Here is a tiny trained network, its code and every weight. The questions are about switching its units off for an input and a target symbol, where a switched-off unit gives its printed mean instead of its output.

import numpy as np


def w(rows, s, z=0):
    codes = np.array(rows[::2]) - 128.0
    scale = np.full(codes.shape[1], s)
    scale[-1] = z or s
    return codes * scale


def f(y):
    return y / 2 * (1 + np.tanh(0.7978845608 * (y + 0.044715 * y**3)))


def softmax(a):
    e = np.exp(a - a.max(-1, keepdims=True))
    return e / e.sum(-1, keepdims=True)


def log_softmax(a):
    a = a - a.max(-1, keepdims=True)
    return a - np.log(np.exp(a).sum(-1, keepdims=True))


def net(x, mask):
    ids = ['ΓΛαεζθτφψ'.index(c) for c in x.split()]
    T = len(ids)
    res = E[ids] + P[:T]
    r = res
    for j in range(2):
        rows = slice(4 * j, 4 * j + 4)
        q, k, v = (r @ M[0][rows].T for M in (Q, K, V))
        z = softmax(np.where(np.tri(T) > 0, q @ k.T / 4**0.5, -1e9)) @ v
        o = O[0][rows]
        res = res + np.where(mask[j], z, o[:, -1]) @ o[:, :-1]
    y = f(res @ A[0][:, :-1].T + A[0][:, -1])
    res = res + np.where(mask[2:10], y, B[0][:, -1]) @ B[0][:, :-1]
    return log_softmax(res[-1] @ U[:, :-1].T + U[:, -1])


Q, K, V, O, A, B = {}, {}, {}, {}, {}, {}
E = w([
[91,65,247],'Γ',
[118,67,82],'Λ',
[130,44,113],'α',
[115,77,184],'ε',
[114,73,183],'ζ',
[139,78,81],'θ',
[147,46,161],'τ',
[75,175,148],'φ',
[79,213,83],'ψ',
],0.013)
P = w([
[12,176,148],'0',
[187,155,108],'1',
[187,185,191],'2',
[38,137,42],'3',
[174,170,106],'4',
[186,183,189],'5',
[47,70,2],'6',
[168,178,108],'7',
[184,193,184],'8',
],0.011)
Q[0] = w([
[249,249,146],'head 0',
[246,154,171],'head 0',
[108,151,142],'head 0',
[163,178,102],'head 0',
[87,39,27],'head 1',
[117,119,229],'head 1',
[138,207,117],'head 1',
[125,71,251],'head 1',
],0.015)
K[0] = w([
[251,156,88],'head 0',
[188,163,55],'head 0',
[125,145,152],'head 0',
[187,109,125],'head 0',
[164,90,174],'head 1',
[58,92,94],'head 1',
[143,196,136],'head 1',
[48,43,77],'head 1',
],0.02)
V[0] = w([
[122,67,142],'head 0',
[65,186,169],'head 0',
[255,158,204],'head 0',
[172,214,80],'head 0',
[204,63,181],'head 1',
[35,191,137],'head 1',
[187,147,105],'head 1',
[36,105,122],'head 1',
],0.0057)
O[0] = w([
[107,65,141,155],'head 0',
[38,189,145,147],'head 0',
[200,176,227,22],'head 0',
[214,219,95,66],'head 0',
[100,55,185,88],'head 1',
[84,255,161,189],'head 1',
[197,93,110,45],'head 1',
[61,158,99,252],'head 1',
],0.0066,0.0022)
A[0] = w([
[159,106,133,89],'neuron 0',
[181,167,47,223],'neuron 1',
[156,52,231,158],'neuron 2',
[90,147,133,3],'neuron 3',
[158,141,109,94],'neuron 4',
[185,173,247,30],'neuron 5',
[209,160,172,154],'neuron 6',
[101,148,70,57],'neuron 7',
],0.013,0.0048)
B[0] = w([
[204,103,57,126],'neuron 0',
[75,5,159,229],'neuron 1',
[196,198,28,253],'neuron 2',
[173,90,94,132],'neuron 3',
[139,82,182,122],'neuron 4',
[80,60,138,230],'neuron 5',
[172,153,210,250],'neuron 6',
[155,168,158,174],'neuron 7',
],0.017,0.0044)
U = w([
[3,178,98,245],'Γ',
[67,88,95,73],'Λ',
[117,109,81,99],'α',
[109,153,148,77],'ε',
[102,154,151,58],'ζ',
[159,79,156,28],'θ',
[195,158,171,254],'τ',
[96,148,193,88],'φ',
[103,99,207,30],'ψ',
],0.0072,0.0034)

Each question gives the input, a string of symbols that net reads in full, and the target symbol t.
The units are the heads (4 rows each of Q, K, V and O) and the neurons (one row each of A and B). Each row of codes is followed by its name. A weight is (code - 128) times the scale printed after its matrix; where a second scale follows, it is the last column's (O, A, B and U).
mask holds one flag per unit, heads first, then neurons. A switched-off unit (its flag False) gives its mean, the last column of its rows in O or B, instead of its output. The means were averaged over made-up inputs and are rounded, as every weight is.
A unit's drop is (log p(t) with every unit on - log p(t) with that unit switched off) / (log p(t) with every unit on - log p(t) with every unit switched off).
The circuit of an input: a set's keep is (log p(t) with only the set's units on - log p(t) with every unit switched off) / (log p(t) with every unit on - log p(t) with every unit switched off). Starting from all 10 units, units are removed one at a time, each time the one whose removal leaves the highest keep (on an exact tie, the one counted first), for as long as the keep stays at least 0.8.
circuit, biggest first: the units of the circuit, biggest drop first
unit that matters most: the unit with the biggest drop
top k neurons: the k neurons with the biggest drops, biggest first
heads that matter: for each layer, one digit per head in row order, 1 if its drop is at least 0.15 and else 0, layers parted by /
drop of u: that unit's drop, to one decimal
input τ θ τ Λ α, target α: circuit, biggest first => head 1; neuron 6; neuron 2; neuron 0
input α τ τ ψ φ ψ, target ψ: unit that matters most => head 0
input Γ τ α τ τ τ τ ε τ, target τ: circuit, biggest first => neuron 2; head 0
input α θ α τ Γ Γ ε ψ, target ψ: top 2 neurons => neuron 1; neuron 2
input ψ θ α, target ψ: top 4 neurons => neuron 2; neuron 1; neuron 6; neuron 5
input ζ τ α φ Γ, target Γ: circuit, biggest first => neuron 6; head 1; head 0
input τ θ ψ ψ τ α, target ψ: top 3 neurons => neuron 2; neuron 1; neuron 6
input θ ψ Λ, target ψ: circuit, biggest first => head 0; neuron 1; neuron 2; head 1
input α ψ α Λ ε ζ α ψ θ, target ψ: heads that matter => 10
input τ α θ ε Γ, target Γ: heads that matter => 01
input Λ ψ τ, target ψ: heads that matter => 11
input τ α τ τ ψ φ, target ψ: top 3 neurons => neuron 5; neuron 2; neuron 6
input ζ τ τ τ φ, target ψ: drop of head 0 => 0.6
input ε ζ θ ψ θ, target θ: drop of head 1 => 0.4
input ψ φ τ, target ψ: unit that matters most => head 1
input Γ Λ τ τ τ τ τ α, target α: drop of head 0 => 0.2
